Here is a tiny trained network, its code and every weight. The questions are about switching its units off for an input and a target symbol, where a switched-off unit gives its printed mean instead of its output.

import numpy as np


def w(rows, s, z=0):
    codes = np.array(rows[::2]) - 128.0
    scale = np.full(codes.shape[1], s)
    scale[-1] = z or s
    return codes * scale


def norm(h):
    return h / np.sqrt((h * h).mean(-1, keepdims=True) + 1e-5)


def f(y):
    return y / 2 * (1 + np.tanh(0.7978845608 * (y + 0.044715 * y**3)))


def softmax(a):
    e = np.exp(a - a.max(-1, keepdims=True))
    return e / e.sum(-1, keepdims=True)


def log_softmax(a):
    a = a - a.max(-1, keepdims=True)
    return a - np.log(np.exp(a).sum(-1, keepdims=True))


def net(x, mask):
    ids = ['ΓΔΛαβθξσφψω'.index(c) for c in x.split()]
    T = len(ids)
    res = E[ids] + P[:T]
    q, k, v = (norm(res) @ M[0].T for M in (Q, K, V))
    z = softmax(np.where(np.tri(T) > 0, q @ k.T / 4**0.5, -1e9)) @ v
    res = res + np.where(mask[0], z, O[0][:, -1]) @ O[0][:, :-1]
    y = f(norm(res) @ A[0][:, :-1].T + A[0][:, -1])
    res = res + np.where(mask[1:13], y, B[0][:, -1]) @ B[0][:, :-1]
    return log_softmax(norm(res)[-1] @ U[:, :-1].T + U[:, -1])


Q, K, V, O, A, B = {}, {}, {}, {}, {}, {}
E = w([
[115,162,99,123,87,130,138,113],'Γ',
[92,141,127,140,80,111,134,109],'Δ',
[98,178,115,132,116,115,140,105],'Λ',
[150,121,107,94,118,113,122,124],'α',
[136,111,117,110,88,105,121,124],'β',
[141,117,224,182,166,222,2,201],'θ',
[157,157,108,90,131,98,127,114],'ξ',
[134,90,91,104,107,141,140,130],'σ',
[127,136,80,98,161,146,149,122],'φ',
[75,143,97,137,133,150,157,112],'ψ',
[107,98,130,111,168,103,138,121],'ω',
],0.0044)
P = w([
[98,122,182,18,122,188,59,108],'0',
[86,136,129,63,124,133,55,198],'1',
[76,120,72,99,125,103,47,142],'2',
[124,103,112,112,124,127,119,44],'3',
[167,112,84,190,147,81,155,139],'4',
[180,111,177,127,119,126,211,91],'5',
[130,147,191,59,82,120,216,148],'6',
[134,145,114,128,101,64,207,198],'7',
[85,154,109,78,78,63,181,187],'8',
[117,88,4,144,159,8,109,129],'9',
],0.0021)
Q[0] = w([
[144,128,199,91,117,175,177,68],'H1',
[182,134,169,204,140,171,126,163],'H1',
[169,122,144,142,118,106,248,118],'H1',
[98,153,168,76,115,138,143,207],'H1',
],0.018)
K[0] = w([
[105,107,96,112,138,142,41,16],'H1',
[81,118,12,107,127,33,149,136],'H1',
[149,132,67,218,145,127,7,143],'H1',
[183,99,122,189,143,116,192,54],'H1',
],0.013)
V[0] = w([
[74,161,158,217,40,141,132,123],'H1',
[207,254,77,111,92,176,122,120],'H1',
[63,143,76,133,203,213,191,135],'H1',
[152,29,63,112,37,206,149,171],'H1',
],0.0085)
O[0] = w([
[101,212,93,115,118,163,48,127,2],'H1',
[146,209,147,209,92,192,234,190,34],'H1',
[135,154,115,82,242,139,158,158,134],'H1',
[242,109,127,3,88,166,126,202,170],'H1',
],0.0051,0.003)
A[0] = w([
[156,81,132,138,142,90,173,169,147],'N1',
[111,180,151,130,128,137,159,128,199],'N2',
[196,156,182,157,196,151,43,162,146],'N3',
[164,107,126,80,86,125,161,113,139],'N4',
[146,193,82,86,184,125,117,75,1],'N5',
[181,164,104,137,48,122,56,87,69],'N6',
[118,126,149,118,129,16,119,71,136],'N7',
[142,167,174,176,94,155,2,119,5],'N8',
[98,97,154,231,123,145,115,133,84],'N9',
[144,43,130,143,100,142,124,110,75],'N10',
[168,190,56,112,56,177,158,104,120],'N11',
[54,134,96,154,152,170,133,93,70],'N12',
],0.0094,0.0022)
B[0] = w([
[104,180,185,109,152,161,109,78,169],'N1',
[145,83,69,163,103,166,80,136,147],'N2',
[39,68,26,128,79,141,127,97,141],'N3',
[132,167,62,176,130,105,119,103,168],'N4',
[56,124,166,115,75,139,207,173,141],'N5',
[102,77,79,91,66,181,141,117,181],'N6',
[113,2,127,105,171,122,105,89,254],'N7',
[157,232,229,139,161,209,21,96,149],'N8',
[176,52,147,40,69,167,143,68,134],'N9',
[62,151,144,134,109,75,99,186,169],'N10',
[120,85,180,143,186,97,118,149,193],'N11',
[112,179,28,163,176,88,119,97,140],'N12',
],0.0093,0.0075)
U = w([
[43,143,112,81,127,153,225,182,81],'Γ',
[88,200,186,183,93,57,135,120,222],'Δ',
[98,70,158,110,197,41,104,95,167],'Λ',
[162,97,140,210,157,166,120,220,168],'α',
[168,99,190,140,43,169,204,77,121],'β',
[115,117,79,132,1,90,71,178,6],'θ',
[124,119,119,124,125,139,126,123,16],'ξ',
[111,177,176,119,115,212,37,102,105],'σ',
[214,158,97,40,133,100,120,160,192],'φ',
[144,181,173,120,217,179,195,89,136],'ψ',
[125,159,17,188,136,147,146,72,160],'ω',
],0.0082,0.0023)

Each question gives the input, a string of symbols that net reads in full, and the target symbol t.
The units are the heads (4 rows each of Q, K, V and O) and the neurons (one row each of A and B). Each row of codes is followed by its name. A weight is (code - 128) times the scale printed after its matrix; where a second scale follows, it is the last column's (O, A, B and U).
mask holds one flag per unit, heads first, then neurons. A switched-off unit (its flag False) gives its mean, the last column of its rows in O or B, instead of its output. The means were averaged over made-up inputs and are rounded, as every weight is.
A unit's drop is (log p(t) with every unit on - log p(t) with that unit switched off) / (log p(t) with every unit on - log p(t) with every unit switched off).
The circuit of an input: a set's keep is (log p(t) with only the set's units on - log p(t) with every unit switched off) / (log p(t) with every unit on - log p(t) with every unit switched off). Starting from the 12 units with the biggest drops (on a tie, the unit counted first), units are removed one at a time, each time the one whose removal leaves the highest keep (on an exact tie, the one counted first), for as long as the keep stays at least 0.8.
units of the circuit, in order: the units of the circuit, biggest drop first
k most important neurons: the k neurons with the biggest drops, biggest first
drop of u: that unit's drop, to one decimal
input β β ξ ω β φ, target β: units of the circuit, in order -> [H1, N9]
input Γ ω β ψ, target α: units of the circuit, in order -> [H1, N11, N2]
input Λ Γ Λ α, target ω: units of the circuit, in order -> [H1, N12]
input ω β ω Λ Λ ω ξ Γ, target ω: most important neuron -> [N12]
input ψ Γ σ ψ Δ ξ φ σ, target σ: units of the circuit, in order -> [H1, N8]
input σ ω ω, target φ: units of the circuit, in order -> [H1, N7]
input θ σ φ, target Γ: units of the circuit, in order -> [N5, N7]
input θ ξ σ Γ Γ ω Γ φ ψ, target ω: units of the circuit, in order -> [N12, H1]
input ω ω Δ φ Γ ω Γ, target ψ: units of the circuit, in order -> [H1, N1]
input ψ Λ Γ β, target Γ: units of the circuit, in order -> [H1, N5]
input Δ β Λ Γ α σ, target ω: 2 most important neurons -> [N12, N7]
input σ ω θ Λ φ, target Γ: units of the circuit, in order -> [N5, H1]
input Γ Γ Λ β, target α: 3 most important neurons -> [N11, N7, N2]
input Γ Γ ξ, target α: 3 most important neurons -> [N11, N7, N2]
input α ω ω, target Δ: 2 most important neurons -> [N7, N10]
input ω ψ ω Γ β ω ξ σ Γ ψ, target β: 2 most important neurons -> [N9, N7]
input Λ ω β Γ φ Γ Γ σ σ, target α: most important neuron -> [N11]
input ω ω ξ σ Γ ω Γ Γ σ Γ, target α: 2 most important neurons -> [N11, N7]
input Λ ω ψ Δ ψ ω ψ σ, target Γ: 2 most important neurons -> [N5, N7]
input β ω α Γ α β, target Δ: most important neuron -> [N7]
input ξ σ φ ω ξ β, target ψ: drop of H1 -> 1.0
input ξ Δ Λ σ Γ ξ, target ω: drop of H1 -> 0.8
